Below is a small trained network, with its code and all its weights. Each question gives an input and a target symbol and asks what happens when units are switched off, that is, made to give their printed mean instead of their output.

import numpy as np


def w(rows, s, z=0):
    codes = np.array(rows[::2]) - 128.0
    scale = np.full(codes.shape[1], s)
    scale[-1] = z or s
    return codes * scale


def f(y):
    return y / 2 * (1 + np.tanh(0.7978845608 * (y + 0.044715 * y**3)))


def softmax(a):
    e = np.exp(a - a.max(-1, keepdims=True))
    return e / e.sum(-1, keepdims=True)


def log_softmax(a):
    a = a - a.max(-1, keepdims=True)
    return a - np.log(np.exp(a).sum(-1, keepdims=True))


def net(x, mask):
    ids = ['αβδζλμξπτ'.index(c) for c in x.split()]
    T = len(ids)
    res = E[ids] + P[:T]
    q, k, v = (res @ M[0].T for M in (Q, K, V))
    z = softmax(np.where(np.tri(T) > 0, q @ k.T / 4**0.5, -1e9)) @ v
    res = res + np.where(mask[0], z, O[0][:, -1]) @ O[0][:, :-1]
    y = f(res @ A[0][:, :-1].T + A[0][:, -1])
    res = res + np.where(mask[1:9], y, B[0][:, -1]) @ B[0][:, :-1]
    return log_softmax(res[-1] @ U[:, :-1].T + U[:, -1])


Q, K, V, O, A, B = {}, {}, {}, {}, {}, {}
E = w([
[188,106,129,191,190,131,236],'α',
[127,190,167,127,155,37,202],'β',
[56,126,175,4,184,159,72],'δ',
[136,65,121,119,36,123,81],'ζ',
[115,144,99,154,42,144,159],'λ',
[22,236,130,141,101,154,150],'μ',
[174,89,168,11,102,58,163],'ξ',
[140,67,53,151,131,201,218],'π',
[190,166,78,156,67,68,172],'τ',
],0.016)
P = w([
[153,189,146,120,152,185,151],'0',
[158,59,165,71,105,170,85],'1',
[176,112,178,135,117,207,71],'2',
[183,201,126,124,162,164,192],'3',
[124,61,140,133,129,102,144],'4',
[65,2,168,61,93,56,202],'5',
[200,156,126,137,105,235,143],'6',
],0.0096)
Q[0] = w([
[167,171,164,80,51,176,157],'h1',
[2,124,111,93,104,175,209],'h1',
[131,183,144,173,180,208,67],'h1',
[197,92,200,170,129,209,148],'h1',
],0.0089)
K[0] = w([
[161,173,60,137,254,154,169],'h1',
[192,145,201,183,84,136,109],'h1',
[117,146,90,117,82,74,180],'h1',
[135,175,142,94,73,135,198],'h1',
],0.0086)
V[0] = w([
[121,106,132,169,243,157,74],'h1',
[148,192,138,58,181,127,224],'h1',
[107,131,243,125,197,150,99],'h1',
[124,254,97,26,125,31,33],'h1',
],0.0074)
O[0] = w([
[91,79,111,188,117,175,142,5],'h1',
[25,117,140,158,148,66,131,171],'h1',
[56,249,239,78,217,208,165,51],'h1',
[136,135,110,45,213,151,83,2],'h1',
],0.012,0.0044)
A[0] = w([
[187,201,252,88,117,222,176,153],'n1',
[185,113,208,5,193,168,101,48],'n2',
[75,95,9,117,161,254,167,223],'n3',
[188,147,62,18,98,150,14,188],'n4',
[109,74,188,111,131,28,194,212],'n5',
[7,81,39,114,128,49,118,253],'n6',
[211,104,200,134,229,114,183,124],'n7',
[171,222,74,131,71,22,131,175],'n8',
],0.0059,0.003)
B[0] = w([
[38,130,76,104,94,169,132,145],'n1',
[118,138,143,129,95,44,130,155],'n2',
[73,91,110,115,81,111,102,133],'n3',
[192,82,197,121,183,162,172,224],'n4',
[113,139,109,254,135,162,51,229],'n5',
[135,158,163,172,192,126,90,193],'n6',
[156,152,27,153,68,92,155,143],'n7',
[135,32,97,106,169,166,161,255],'n8',
],0.0091,0.0085)
U = w([
[181,217,125,183,130,134,119,145],'α',
[170,207,132,110,172,67,119,152],'β',
[97,145,158,81,175,124,154,240],'δ',
[190,167,254,176,201,233,138,108],'ζ',
[170,173,163,72,82,131,231,253],'λ',
[118,158,120,138,246,228,98,114],'μ',
[172,189,142,79,110,9,134,44],'ξ',
[46,68,66,86,116,139,134,45],'π',
[124,74,68,106,250,113,108,45],'τ',
],0.0057,0.0031)

Each question gives the input, a string of symbols that net reads in full, and the target symbol t.
The units are the heads (4 rows each of Q, K, V and O) and the neurons (one row each of A and B). Each row of codes is followed by its name. A weight is (code - 128) times the scale printed after its matrix; where a second scale follows, it is the last column's (O, A, B and U).
mask holds one flag per unit, heads first, then neurons. A switched-off unit (its flag False) gives its mean, the last column of its rows in O or B, instead of its output. The means were averaged over made-up inputs and are rounded, as every weight is.
A unit's drop is (log p(t) with every unit on - log p(t) with that unit switched off) / (log p(t) with every unit on - log p(t) with every unit switched off).
The circuit of an input: a set's keep is (log p(t) with only the set's units on - log p(t) with every unit switched off) / (log p(t) with every unit on - log p(t) with every unit switched off). Starting from all 9 units, units are removed one at a time, each time the one whose removal leaves the highest keep (on an exact tie, the one counted first), for as long as the keep stays at least 0.8.
units of the circuit, in order: the units of the circuit, biggest drop first
most important unit: the unit with the biggest drop
top k neurons: the k neurons with the biggest drops, biggest first
drop when u is switched off: that unit's drop, to one decimal
input τ π π ζ ζ τ, target α: most important unit -> n5
input ζ ζ ζ, target λ: top 3 neurons -> (n5, n6, n1)
input ζ ζ ζ ζ μ, target λ: units of the circuit, in order -> (h1, n5)
input τ τ ξ ζ, target τ: units of the circuit, in order -> (h1, n8)
input τ τ ζ π ζ α, target α: top 2 neurons -> (n5, n7)
input ζ ζ τ π τ λ ζ, target π: top 2 neurons -> (n8, n4)
input ζ ζ α ζ ζ ξ, target ζ: units of the circuit, in order -> (n5, h1)
input λ α ζ α ζ τ ξ, target α: units of the circuit, in order -> (h1, n5)
input ζ ζ α, target λ: units of the circuit, in order -> (h1, n5, n7)
input ξ α α α λ, target α: top 2 neurons -> (n4, n5)
input λ τ τ ξ ξ, target τ: units of the circuit, in order -> (h1, n5)
input ζ τ ζ ζ ζ ζ α, target λ: top 3 neurons -> (n6, n5, n7)
input τ μ α τ τ ζ, target α: drop when h1 is switched off -> 0.3
input τ ζ ξ τ ζ τ α, target τ: drop when n7 is switched off -> -0.1
input τ ζ ζ, target τ: units of the circuit, in order -> (h1)
input β ζ ζ τ ζ ζ, target λ: drop when h1 is switched off -> 2.4
input ξ ζ α λ α β, target α: drop when h1 is switched off -> 0.2
